Below is a small trained network, with its code and all its weights. Each question gives an input and a class and asks what happens when units are switched off, that is, made to give their printed mean instead of their output.

import numpy as np


def w(rows, s, z=0):
    codes = np.array(rows[::2]) - 128.0
    scale = np.full(codes.shape[1], s)
    scale[-1] = z or s
    return codes * scale


def norm(h):
    return h / np.sqrt((h * h).mean(-1, keepdims=True) + 1e-5)


def f(y):
    return np.maximum(y, 0)


def log_softmax(a):
    a = a - a.max(-1, keepdims=True)
    return a - np.log(np.exp(a).sum(-1, keepdims=True))


def net(x, mask):
    res = np.array(x, float).reshape(1, 5) / 4 @ E
    u = 0
    for l in range(3):
        y = f(norm(res) @ A[l][:, :-1].T + A[l][:, -1])
        res = res + np.where(mask[u : u + 13], y, B[l][:, -1]) @ B[l][:, :-1]
        u += 13
    return log_softmax(norm(res)[-1] @ U[:, :-1].T + U[:, -1])


A, B = {}, {}
E = w([
[149,184,211,102,84,143],'x0',
[140,94,126,147,43,104],'x1',
[41,104,173,181,150,127],'x2',
[77,65,143,1,115,105],'x3',
[139,162,141,144,154,30],'x4',
],0.0094)
A[0] = w([
[130,117,79,162,154,117,85],'L0N0',
[198,164,68,97,142,161,75],'L0N1',
[105,93,47,142,159,163,18],'L0N2',
[131,184,138,139,181,67,53],'L0N3',
[158,150,116,201,124,175,14],'L0N4',
[62,154,153,153,181,166,71],'L0N5',
[121,135,114,140,142,66,3],'L0N6',
[83,103,147,190,106,142,101],'L0N7',
[96,124,126,59,172,144,80],'L0N8',
[127,110,113,132,113,251,24],'L0N9',
[138,174,122,154,182,152,31],'L0N10',
[104,133,108,126,152,202,55],'L0N11',
[145,178,209,126,116,189,42],'L0N12',
],0.023,0.0036)
B[0] = w([
[101,201,150,115,151,129,194],'L0N0',
[172,59,180,167,186,201,255],'L0N1',
[91,224,161,99,179,126,215],'L0N2',
[171,105,118,125,144,23,230],'L0N3',
[121,150,41,155,48,164,243],'L0N4',
[133,51,156,198,196,158,221],'L0N5',
[170,141,150,89,112,78,181],'L0N6',
[210,140,209,110,94,191,206],'L0N7',
[62,90,73,152,102,157,232],'L0N8',
[188,111,138,100,98,3,248],'L0N9',
[89,112,55,181,96,150,210],'L0N10',
[153,92,98,115,157,50,197],'L0N11',
[81,222,137,113,200,115,252],'L0N12',
],0.029,0.0089)
A[1] = w([
[83,81,92,151,153,122,35],'L1N0',
[46,89,108,76,62,165,112],'L1N1',
[6,48,186,41,131,149,192],'L1N2',
[128,166,131,76,21,173,75],'L1N3',
[147,54,215,153,151,215,77],'L1N4',
[53,81,57,151,27,161,137],'L1N5',
[165,65,205,156,141,179,62],'L1N6',
[107,136,111,136,113,169,61],'L1N7',
[184,49,154,118,133,225,126],'L1N8',
[72,205,129,79,198,150,6],'L1N9',
[190,148,130,59,45,143,91],'L1N10',
[99,245,167,94,187,160,80],'L1N11',
[92,61,150,45,127,91,112],'L1N12',
],0.014,0.002)
B[1] = w([
[135,56,109,88,142,180,208],'L1N0',
[148,160,74,185,73,132,175],'L1N1',
[212,251,60,201,145,162,236],'L1N2',
[89,49,96,111,97,142,169],'L1N3',
[181,122,207,185,151,168,224],'L1N4',
[118,79,22,140,65,146,196],'L1N5',
[155,154,203,151,151,148,211],'L1N6',
[171,125,106,131,125,117,147],'L1N7',
[112,61,193,155,129,149,214],'L1N8',
[40,158,122,83,183,154,221],'L1N9',
[19,66,119,110,123,138,198],'L1N10',
[28,126,136,84,161,124,255],'L1N11',
[239,187,80,76,75,151,223],'L1N12',
],0.022,0.0065)
A[2] = w([
[120,107,175,108,148,85,67],'L2N0',
[101,151,123,121,167,127,64],'L2N1',
[159,82,144,95,89,3,20],'L2N2',
[133,128,103,131,89,111,110],'L2N3',
[110,90,98,80,137,151,63],'L2N4',
[78,107,126,114,135,123,3],'L2N5',
[120,67,145,129,118,142,81],'L2N6',
[131,128,70,142,90,154,81],'L2N7',
[88,60,102,119,156,122,38],'L2N8',
[126,163,70,177,48,152,61],'L2N9',
[88,107,161,56,82,138,138],'L2N10',
[159,145,150,122,91,151,148],'L2N11',
[124,116,151,107,101,119,81],'L2N12',
],0.021,0.0025)
B[2] = w([
[149,186,86,158,95,180,187],'L2N0',
[66,152,132,94,99,77,189],'L2N1',
[213,42,79,8,98,32,255],'L2N2',
[108,103,142,76,111,197,178],'L2N3',
[74,59,83,173,167,99,150],'L2N4',
[78,97,126,112,140,118,151],'L2N5',
[43,108,216,113,7,75,160],'L2N6',
[108,131,114,128,72,200,214],'L2N7',
[39,47,107,185,101,110,162],'L2N8',
[107,173,91,129,7,217,244],'L2N9',
[49,40,47,131,212,137,169],'L2N10',
[92,123,186,60,89,155,171],'L2N11',
[143,82,87,108,142,159,146],'L2N12',
],0.019,0.0093)
U = w([
[133,163,36,175,22,210,92],'0',
[229,98,104,54,119,16,108],'1',
[25,235,129,91,224,112,83],'2',
[188,84,252,192,161,190,74],'3',
[89,37,105,127,129,143,255],'4',
],0.011,0.0065)

Each question gives the input, the list of numbers given to net, and the class t.
The units are the neurons (one row each of A and B). Each row of codes is followed by its name. A weight is (code - 128) times the scale printed after its matrix; where a second scale follows, it is the last column's (A, B and U).
mask holds one flag per neuron, layer by layer. A switched-off neuron (its flag False) gives its mean, the last column of its row in B, instead of its output. The means were averaged over made-up inputs and are rounded, as every weight is.
A unit's drop is (log p(t) with every unit on - log p(t) with that unit switched off) / (log p(t) with every unit on - log p(t) with every unit switched off).
The circuit of an input: a set's keep is (log p(t) with only the set's units on - log p(t) with every unit switched off) / (log p(t) with every unit on - log p(t) with every unit switched off). Starting from the 12 units with the biggest drops (on a tie, the unit counted first), units are removed one at a time, each time the one whose removal leaves the highest keep (on an exact tie, the one counted first), for as long as the keep stays at least 0.8.
units of the circuit, in order: the units of the circuit, biggest drop first
k most important neurons: the k neurons with the biggest drops, biggest first
k most important neurons of layer l: the k neurons of layer l with the biggest drops, biggest first
input [8,-6,-6,-7,2], class 2: units of the circuit, in order : [L0N12]
input [-6,0,-7,6,-3], class 3: units of the circuit, in order : [L0N1 L1N4]
input [-5,-5,-8,2,-6], class 3: 3 most important neurons : [L0N1 L0N3 L0N12]
input [2,-8,0,8,7], class 0: 3 most important neurons : [L0N8 L0N9 L1N2]
input [-3,-8,-7,8,-5], class 0: units of the circuit, in order : [L0N8 L1N2 L1N1]
input [-7,2,-7,6,2], class 2: 3 most important neurons : [L0N2 L0N4 L0N5]
input [-5,2,3,-3,-2], class 2: 2 most important neurons : [L0N2 L0N0]
input [5,7,5,7,3], class 0: 2 most important neurons : [L0N1 L0N5]
input [2,-1,7,0,-7], class 1: 4 most important neurons : [L0N9 L0N11 L0N1 L2N2]
input [-7,-6,-3,3,7], class 1: 2 most important neurons : [L0N3 L0N12]
input [-7,-7,-6,6,-1], class 2: 4 most important neurons : [L0N2 L0N4 L0N10 L1N2]
input [1,-8,1,-7,7], class 4: 3 most important neurons of layer 0 : [L0N10 L0N3 L0N5]
input [8,0,6,7,-1], class 2: 4 most important neurons : [L0N12 L0N4 L0N10 L1N9]
input [-2,-3,-7,6,-5], class 3: 3 most important neurons : [L0N1 L0N4 L0N10]
input [0,-3,4,7,-4], class 0: 2 most important neurons : [L0N8 L1N2]
input [-8,7,-8,2,-3], class 2: most important neuron : [L0N2]
input [-7,6,-7,6,3], class 2: 2 most important neurons of layer 1 : [L1N9 L1N5]
input [2,-8,-1,-6,0], class 4: 4 most important neurons of layer 1 : [L1N2 L1N12 L1N0 L1N1]
input [8,-8,-8,7,-6], class 2: 4 most important neurons of layer 0 : [L0N12 L0N4 L0N5 L0N10]
input [0,6,0,-4,-6], class 1: units of the circuit, in order : [L0N9]
input [2,0,-8,7,-1], class 3: 3 most important neurons of layer 0 : [L0N1 L0N4 L0N10]
input [-1,-2,2,-6,7], class 1: 3 most important neurons of layer 0 : [L0N3 L0N6 L0N8]
input [5,-2,-5,3,3], class 2: 2 most important neurons of layer 1 : [L1N9 L1N11]
input [-3,-3,-5,4,-1], class 3: 2 most important neurons of layer 0 : [L0N1 L0N4]
